Below is a small trained network, with its code and all its weights. Each question gives an input and a class and asks what happens when units are switched off, that is, made to give their printed mean instead of their output.

import numpy as np


def w(rows, s, z=0):
    codes = np.array(rows[::2]) - 128.0
    scale = np.full(codes.shape[1], s)
    scale[-1] = z or s
    return codes * scale


def f(y):
    return np.maximum(y, 0)


def log_softmax(a):
    a = a - a.max(-1, keepdims=True)
    return a - np.log(np.exp(a).sum(-1, keepdims=True))


def net(x, mask):
    res = np.array(x, float).reshape(1, 7) / 4 @ E
    y = f(res @ A[0][:, :-1].T + A[0][:, -1])
    res = res + np.where(mask, y, B[0][:, -1]) @ B[0][:, :-1]
    return log_softmax(res[-1] @ U[:, :-1].T + U[:, -1])


A, B = {}, {}
E = w([
[155,38,79,43],'x0',
[221,33,74,120],'x1',
[173,58,36,209],'x2',
[42,222,43,109],'x3',
[31,134,172,182],'x4',
[3,139,32,140],'x5',
[223,158,121,107],'x6',
],0.0063)
A[0] = w([
[140,143,109,7,223],'neuron 0',
[119,115,47,138,254],'neuron 1',
[98,146,113,148,213],'neuron 2',
[106,177,202,121,83],'neuron 3',
[103,185,108,220,154],'neuron 4',
[97,101,111,137,98],'neuron 5',
[95,133,169,160,119],'neuron 6',
[197,95,211,144,143],'neuron 7',
],0.012,0.0046)
B[0] = w([
[104,131,38,177,246],'neuron 0',
[125,159,32,132,249],'neuron 1',
[61,228,94,84,210],'neuron 2',
[158,120,162,134,215],'neuron 3',
[157,170,113,82,243],'neuron 4',
[204,71,130,126,158],'neuron 5',
[71,142,170,53,192],'neuron 6',
[207,2,138,143,255],'neuron 7',
],0.0092,0.0077)
U = w([
[226,30,223,129,24],'0',
[127,151,254,3,20],'1',
[148,179,68,104,255],'2',
],0.0079,0.0022)

Each question gives the input, the list of numbers given to net, and the class t.
The units are the neurons (one row each of A and B). Each row of codes is followed by its name. A weight is (code - 128) times the scale printed after its matrix; where a second scale follows, it is the last column's (A, B and U).
mask holds one flag per neuron, in row order. A switched-off neuron (its flag False) gives its mean, the last column of its row in B, instead of its output. The means were averaged over made-up inputs and are rounded, as every weight is.
A unit's drop is (log p(t) with every unit on - log p(t) with that unit switched off) / (log p(t) with every unit on - log p(t) with every unit switched off).
The circuit of an input: a set's keep is (log p(t) with only the set's units on - log p(t) with every unit switched off) / (log p(t) with every unit on - log p(t) with every unit switched off). Starting from all 8 units, units are removed one at a time, each time the one whose removal leaves the highest keep (on an exact tie, the one counted first), for as long as the keep stays at least 0.8.
units of the circuit, in order: the units of the circuit, biggest drop first
k most important neurons: the k neurons with the biggest drops, biggest first
drop when u is switched off: that unit's drop, to one decimal
input [7,-4,0,-8,5,7,-6], class 1: units of the circuit, in order : (neuron 0; neuron 6)
input [-7,-1,-1,8,0,-5,3], class 1: units of the circuit, in order : (neuron 1; neuron 0)
input [-3,3,-8,-4,5,0,7], class 0: 2 most important neurons : (neuron 7; neuron 2)
input [0,-5,1,2,-6,-4,7], class 0: 4 most important neurons : (neuron 1; neuron 2; neuron 4; neuron 7)
input [-1,4,0,3,2,-6,0], class 0: units of the circuit, in order : (neuron 2; neuron 1)
input [1,-8,-3,-3,-2,-6,-6], class 0: units of the circuit, in order : (neuron 7; neuron 2)
input [-8,2,-1,4,-6,-8,8], class 0: units of the circuit, in order : (neuron 7)
input [-2,-8,4,5,-1,-3,-7], class 1: 2 most important neurons : (neuron 0; neuron 6)
input [-1,0,-6,-6,3,8,-1], class 1: units of the circuit, in order : (neuron 0; neuron 1)
input [-1,-4,-4,-6,2,6,7], class 1: 2 most important neurons : (neuron 1; neuron 0)
input [8,-8,-2,-2,8,-7,5], class 0: drop when neuron 7 is switched off : 0.3
input [-6,-5,-1,-8,-5,5,-7], class 1: drop when neuron 6 is switched off : 0.1
input [-7,1,-8,-7,-4,1,8], class 0: drop when neuron 2 is switched off : 0.0
input [-8,-5,-6,2,4,2,-1], class 1: drop when neuron 0 is switched off : 0.0
input [-8,-4,-5,6,7,1,-3], class 1: most important neuron : (neuron 6)
